Here is a tiny trained network, its code and every weight. The questions are about switching its units off for an input and a target symbol, where a switched-off unit gives its printed mean instead of its output.

import numpy as np


def w(rows, s, z=0):
    codes = np.array(rows[::2]) - 128.0
    scale = np.full(codes.shape[1], s)
    scale[-1] = z or s
    return codes * scale


def norm(h):
    return h / np.sqrt((h * h).mean(-1, keepdims=True) + 1e-5)


def f(y):
    return np.maximum(y, 0)


def softmax(a):
    e = np.exp(a - a.max(-1, keepdims=True))
    return e / e.sum(-1, keepdims=True)


def log_softmax(a):
    a = a - a.max(-1, keepdims=True)
    return a - np.log(np.exp(a).sum(-1, keepdims=True))


def net(x, mask):
    ids = ['ΞΩβγμστ'.index(c) for c in x.split()]
    T = len(ids)
    res = E[ids] + P[:T]
    u = 0
    for l in range(2):
        q, k, v = (norm(res) @ M[l].T for M in (Q, K, V))
        z = softmax(np.where(np.tri(T) > 0, q @ k.T / 4**0.5, -1e9)) @ v
        res = res + np.where(mask[u], z, O[l][:, -1]) @ O[l][:, :-1]
        u += 1
        y = f(norm(res) @ A[l][:, :-1].T + A[l][:, -1])
        res = res + np.where(mask[u : u + 16], y, B[l][:, -1]) @ B[l][:, :-1]
        u += 16
    return log_softmax(norm(res)[-1] @ U[:, :-1].T + U[:, -1])


Q, K, V, O, A, B = {}, {}, {}, {}, {}, {}
E = w([
[69,253,127],'Ξ',
[178,110,103],'Ω',
[187,159,127],'β',
[192,153,125],'γ',
[180,110,103],'μ',
[92,151,139],'σ',
[154,106,108],'τ',
],0.017)
P = w([
[213,17,192],'0',
[92,135,100],'1',
[246,40,193],'2',
[80,146,62],'3',
[242,46,161],'4',
[70,155,38],'5',
[240,51,131],'6',
[56,163,18],'7',
[238,54,104],'8',
[30,162,2],'9',
[252,43,91],'10',
[13,152,52],'11',
],0.0047)
Q[0] = w([
[141,163,2],'0.h1',
[111,216,2],'0.h1',
[98,129,96],'0.h1',
[160,131,197],'0.h1',
],0.0082)
K[0] = w([
[16,63,3],'0.h1',
[35,74,52],'0.h1',
[40,149,96],'0.h1',
[210,163,182],'0.h1',
],0.0049)
V[0] = w([
[225,198,240],'0.h1',
[253,166,167],'0.h1',
[191,253,69],'0.h1',
[171,189,147],'0.h1',
],0.0037)
O[0] = w([
[101,179,165,167],'0.h1',
[121,84,176,254],'0.h1',
[153,95,169,249],'0.h1',
[150,125,254,168],'0.h1',
],0.0077,0.0017)
A[0] = w([
[104,55,88,97],'0.n1',
[158,155,113,120],'0.n2',
[96,160,132,171],'0.n3',
[82,172,143,2],'0.n4',
[138,110,96,32],'0.n5',
[169,79,126,132],'0.n6',
[53,186,89,70],'0.n7',
[74,104,128,45],'0.n8',
[47,194,130,182],'0.n9',
[108,108,173,84],'0.n10',
[161,110,118,78],'0.n11',
[182,124,143,119],'0.n12',
[114,89,216,41],'0.n13',
[100,149,129,130],'0.n14',
[182,157,123,200],'0.n15',
[10,86,89,163],'0.n16',
],0.011,0.0037)
B[0] = w([
[97,80,107,171],'0.n1',
[37,189,96,176],'0.n2',
[165,73,141,167],'0.n3',
[130,112,151,153],'0.n4',
[118,76,171,142],'0.n5',
[119,90,137,229],'0.n6',
[206,118,145,181],'0.n7',
[118,153,150,133],'0.n8',
[173,90,155,208],'0.n9',
[177,210,159,135],'0.n10',
[126,102,112,177],'0.n11',
[114,163,169,215],'0.n12',
[188,122,143,145],'0.n13',
[142,85,171,152],'0.n14',
[122,124,171,254],'0.n15',
[1,118,22,170],'0.n16',
],0.007,0.0057)
Q[1] = w([
[8,149,135],'1.h1',
[9,89,154],'1.h1',
[201,105,118],'1.h1',
[151,147,113],'1.h1',
],0.012)
K[1] = w([
[222,63,176],'1.h1',
[177,90,254],'1.h1',
[69,167,24],'1.h1',
[54,116,155],'1.h1',
],0.0086)
V[1] = w([
[196,105,116],'1.h1',
[164,95,125],'1.h1',
[166,49,175],'1.h1',
[1,86,202],'1.h1',
],0.0095)
O[1] = w([
[140,155,117,190],'1.h1',
[157,90,104,180],'1.h1',
[134,153,92,253],'1.h1',
[6,58,81,116],'1.h1',
],0.013,0.0043)
A[1] = w([
[70,180,94,246],'1.n1',
[168,105,130,64],'1.n2',
[115,115,106,2],'1.n3',
[58,199,168,47],'1.n4',
[184,254,153,168],'1.n5',
[160,85,161,197],'1.n6',
[35,119,110,167],'1.n7',
[145,67,82,188],'1.n8',
[180,138,133,115],'1.n9',
[201,72,133,122],'1.n10',
[90,148,25,215],'1.n11',
[169,196,44,57],'1.n12',
[154,186,164,190],'1.n13',
[162,83,127,134],'1.n14',
[108,140,201,65],'1.n15',
[152,101,177,64],'1.n16',
],0.0094,0.0032)
B[1] = w([
[126,91,202,173],'1.n1',
[144,161,101,157],'1.n2',
[152,114,99,128],'1.n3',
[158,164,163,143],'1.n4',
[111,118,95,254],'1.n5',
[91,129,95,209],'1.n6',
[105,255,124,145],'1.n7',
[119,182,175,229],'1.n8',
[95,166,120,182],'1.n9',
[74,177,95,227],'1.n10',
[117,93,207,214],'1.n11',
[47,143,181,194],'1.n12',
[128,73,86,209],'1.n13',
[168,177,107,191],'1.n14',
[106,86,73,149],'1.n15',
[118,66,127,162],'1.n16',
],0.0068,0.0062)
U = w([
[176,172,73,122],'Ξ',
[207,120,207,43],'Ω',
[105,92,44,86],'β',
[6,97,103,97],'γ',
[183,152,178,161],'μ',
[136,194,78,158],'σ',
[104,88,238,253],'τ',
],0.016,0.0034)

Each question gives the input, a string of symbols that net reads in full, and the target symbol t.
The units are the heads (4 rows each of Q, K, V and O) and the neurons (one row each of A and B). Each row of codes is followed by its name. A weight is (code - 128) times the scale printed after its matrix; where a second scale follows, it is the last column's (O, A, B and U).
mask holds one flag per unit, layer by layer, with each layer's heads first. A switched-off unit (its flag False) gives its mean, the last column of its rows in O or B, instead of its output. The means were averaged over made-up inputs and are rounded, as every weight is.
A unit's drop is (log p(t) with every unit on - log p(t) with that unit switched off) / (log p(t) with every unit on - log p(t) with every unit switched off).
The circuit of an input: a set's keep is (log p(t) with only the set's units on - log p(t) with every unit switched off) / (log p(t) with every unit on - log p(t) with every unit switched off). Starting from the 12 units with the biggest drops (on a tie, the unit counted first), units are removed one at a time, each time the one whose removal leaves the highest keep (on an exact tie, the one counted first), for as long as the keep stays at least 0.8.
circuit, biggest first: the units of the circuit, biggest drop first
k most important neurons: the k neurons with the biggest drops, biggest first
top k neurons in layer l: the k neurons of layer l with the biggest drops, biggest first
input μ γ Ξ β σ β σ, target Ω: top 3 neurons in layer 0 => (0.n13, 0.n16, 0.n10)
input τ τ μ β σ, target Ω: circuit, biggest first => (0.n13, 1.h1)
input β Ω μ τ μ, target β: circuit, biggest first => (1.h1, 0.n7)
input Ω β Ξ γ μ γ τ β τ σ μ Ξ, target τ: circuit, biggest first => (1.n1, 0.n9)
input μ Ω τ Ξ β β Ω σ β Ξ τ, target τ: circuit, biggest first => (1.h1, 0.n7)
input τ μ Ω μ β γ Ω γ β Ξ μ, target τ: top 2 neurons in layer 0 => (0.n16, 0.n15)
input Ξ μ μ β σ σ γ μ τ γ, target γ: circuit, biggest first => (1.n12)
input Ω μ Ξ τ τ β β μ Ξ, target Ξ: 2 most important neurons => (1.n11, 0.n15)
input τ Ξ γ τ τ, target β: 3 most important neurons => (0.n9, 0.n7, 1.n11)
input β Ξ Ξ τ γ τ Ω τ Ω, target β: top 2 neurons in layer 0 => (0.n1, 0.n7)
input β β Ω Ξ Ω μ Ω, target Ξ: top 4 neurons in layer 1 => (1.n11, 1.n10, 1.n12, 1.n6)
input γ σ γ β σ μ μ, target Ξ: 2 most important neurons => (0.n9, 0.n7)
input σ μ τ σ Ξ β τ Ω τ μ σ, target Ξ: 2 most important neurons => (0.n9, 0.n7)
input μ τ Ξ μ σ σ, target τ: 2 most important neurons => (0.n16, 1.n11)
input β τ Ξ, target β: 2 most important neurons => (0.n9, 0.n3)
input σ μ β τ σ Ω, target γ: top neuron in layer 0 => (0.n1)
input σ σ γ Ω, target τ: 3 most important neurons => (1.n11, 0.n16, 0.n7)
input γ Ξ τ σ Ξ μ, target τ: 2 most important neurons => (1.n11, 0.n7)
input σ μ τ, target Ξ: top 2 neurons in layer 0 => (0.n9, 0.n7)
input σ τ Ξ γ, target γ: 2 most important neurons => (0.n9, 1.n5)
input τ β γ γ Ξ Ξ τ γ β μ β μ, target σ: 2 most important neurons => (0.n16, 1.n8)
input β γ τ Ξ γ Ω τ μ γ, target Ξ: 2 most important neurons => (0.n7, 0.n9)
input Ω β Ξ, target Ω: 4 most important neurons => (0.n16, 1.n10, 1.n12, 0.n9)
input Ω γ β β μ μ Ξ, target Ξ: top 2 neurons in layer 0 => (0.n16, 0.n9)
input Ξ μ γ, target Ξ: top neuron in layer 1 => (1.n11)
input σ Ξ μ Ξ γ, target τ: top 2 neurons in layer 0 => (0.n16, 0.n13)
input γ γ μ Ξ σ Ξ σ Ξ Ξ, target τ: 2 most important neurons => (0.n16, 1.n14)
